Below is a small trained network, with its code and all its weights. Each question gives an input and a class and asks what happens when units are switched off, that is, made to give their printed mean instead of their output.

import numpy as np


def w(rows, s, z=0):
    codes = np.array(rows[::2]) - 128.0
    scale = np.full(codes.shape[1], s)
    scale[-1] = z or s
    return codes * scale


def norm(h):
    return h / np.sqrt((h * h).mean(-1, keepdims=True) + 1e-5)


def f(y):
    return np.maximum(y, 0)


def log_softmax(a):
    a = a - a.max(-1, keepdims=True)
    return a - np.log(np.exp(a).sum(-1, keepdims=True))


def net(x, mask):
    res = np.array(x, float).reshape(1, 8) / 4 @ E
    u = 0
    for l in range(4):
        y = f(norm(res) @ A[l][:, :-1].T + A[l][:, -1])
        res = res + np.where(mask[u : u + 3], y, B[l][:, -1]) @ B[l][:, :-1]
        u += 3
    return log_softmax(norm(res)[-1] @ U[:, :-1].T + U[:, -1])


A, B = {}, {}
E = w([
[122,130,126],'x0',
[22,253,191],'x1',
[117,124,126],'x2',
[154,135,134],'x3',
[123,123,128],'x4',
[157,139,136],'x5',
[125,125,127],'x6',
[90,160,55],'x7',
],0.0082)
A[0] = w([
[254,103,152,198],'L0N0',
[91,20,124,140],'L0N1',
[84,203,188,3],'L0N2',
],0.0071,0.0047)
B[0] = w([
[77,185,114,254],'L0N0',
[74,132,154,185],'L0N1',
[10,101,212,168],'L0N2',
],0.011,0.0053)
A[1] = w([
[91,159,146,252],'L1N0',
[152,119,250,24],'L1N1',
[170,64,237,96],'L1N2',
],0.013,0.0023)
B[1] = w([
[102,19,77,253],'L1N0',
[134,125,2,219],'L1N1',
[84,195,14,203],'L1N2',
],0.0063,0.0066)
A[2] = w([
[164,2,102,166],'L2N0',
[8,17,103,2],'L2N1',
[242,40,130,169],'L2N2',
],0.0073,0.0023)
B[2] = w([
[9,162,208,183],'L2N0',
[227,198,95,253],'L2N1',
[57,144,115,149],'L2N2',
],0.012,0.0061)
A[3] = w([
[192,146,115,153],'L3N0',
[108,194,119,160],'L3N1',
[142,119,251,252],'L3N2',
],0.013,0.0037)
B[3] = w([
[192,216,177,153],'L3N0',
[150,151,167,254],'L3N1',
[1,54,90,134],'L3N2',
],0.015,0.0094)
U = w([
[27,78,125,248],'0',
[147,151,3,146],'1',
[158,152,115,148],'2',
[148,150,129,117],'3',
[146,159,133,3],'4',
[157,122,123,231],'5',
],0.014,0.0032)

Each question gives the input, the list of numbers given to net, and the class t.
The units are the neurons (one row each of A and B). Each row of codes is followed by its name. A weight is (code - 128) times the scale printed after its matrix; where a second scale follows, it is the last column's (A, B and U).
mask holds one flag per neuron, layer by layer. A switched-off neuron (its flag False) gives its mean, the last column of its row in B, instead of its output. The means were averaged over made-up inputs and are rounded, as every weight is.
A unit's drop is (log p(t) with every unit on - log p(t) with that unit switched off) / (log p(t) with every unit on - log p(t) with every unit switched off).
The circuit of an input: a set's keep is (log p(t) with only the set's units on - log p(t) with every unit switched off) / (log p(t) with every unit on - log p(t) with every unit switched off). Starting from all 12 units, units are removed one at a time, each time the one whose removal leaves the highest keep (on an exact tie, the one counted first), for as long as the keep stays at least 0.8.
units of the circuit, in order: the units of the circuit, biggest drop first
most important unit: the unit with the biggest drop
k most important neurons: the k neurons with the biggest drops, biggest first
k most important neurons of layer l: the k neurons of layer l with the biggest drops, biggest first
drop of u: that unit's drop, to one decimal
input [7,-3,0,-5,2,4,0,3], class 4: 2 most important neurons -> L1N1, L1N2
input [-6,5,0,-4,-2,-3,-2,-7], class 1: units of the circuit, in order -> L1N1, L0N0, L1N2, L2N0
input [3,-8,-1,-5,0,2,4,1], class 0: units of the circuit, in order -> L2N0
input [-5,8,-1,4,-8,-6,4,-6], class 0: 2 most important neurons of layer 3 -> L3N2, L3N0
input [6,-6,2,5,3,-7,2,3], class 3: units of the circuit, in order -> L1N0, L1N1, L2N0
input [-2,-8,1,-4,-2,2,-8,5], class 0: units of the circuit, in order -> L2N0, L1N2, L1N1
input [-4,7,6,1,0,7,5,4], class 0: units of the circuit, in order -> L1N1, L3N2, L2N1
input [4,-7,7,0,-6,-3,0,5], class 0: 2 most important neurons -> L2N0, L1N2
input [-5,-3,0,1,7,7,3,-8], class 1: 2 most important neurons -> L1N1, L1N2
input [2,-7,0,-2,1,-4,0,-7], class 0: 2 most important neurons of layer 2 -> L2N0, L2N2
input [0,8,-5,5,1,-2,7,-5], class 0: 2 most important neurons -> L3N2, L0N2
input [-7,8,6,0,-1,4,-3,-2], class 0: units of the circuit, in order -> L3N2, L2N1
input [7,7,-3,7,1,-4,-7,-2], class 0: 3 most important neurons -> L3N2, L1N2, L0N2
input [-2,-3,6,3,6,5,3,-8], class 1: units of the circuit, in order -> L1N2
input [-4,5,8,-7,-1,-8,0,-8], class 1: 2 most important neurons of layer 2 -> L2N1, L2N0
input [-4,-8,2,1,1,2,-6,-4], class 0: 2 most important neurons -> L2N1, L2N0
input [4,-8,7,6,-1,4,2,4], class 0: 2 most important neurons -> L2N1, L2N0
input [-6,-2,6,-1,5,-3,-3,-7], class 1: 2 most important neurons -> L1N2, L1N1
input [1,-5,3,8,2,-8,8,3], class 2: 2 most important neurons of layer 0 -> L0N1, L0N0
input [7,0,-2,1,5,-5,-1,-5], class 1: most important unit -> L1N1
input [2,8,-5,-7,-4,6,-8,-6], class 0: 2 most important neurons of layer 3 -> L3N2, L3N0
input [4,-2,-5,-2,0,1,-2,-8], class 1: drop of L3N1 -> 0.0
input [1,-4,-1,3,7,-8,-8,-8], class 1: drop of L1N2 -> 0.7
input [-3,-2,7,3,3,-1,5,-5], class 1: drop of L0N0 -> -0.6
input [8,1,1,-6,-2,0,7,-7], class 1: drop of L1N2 -> 0.4
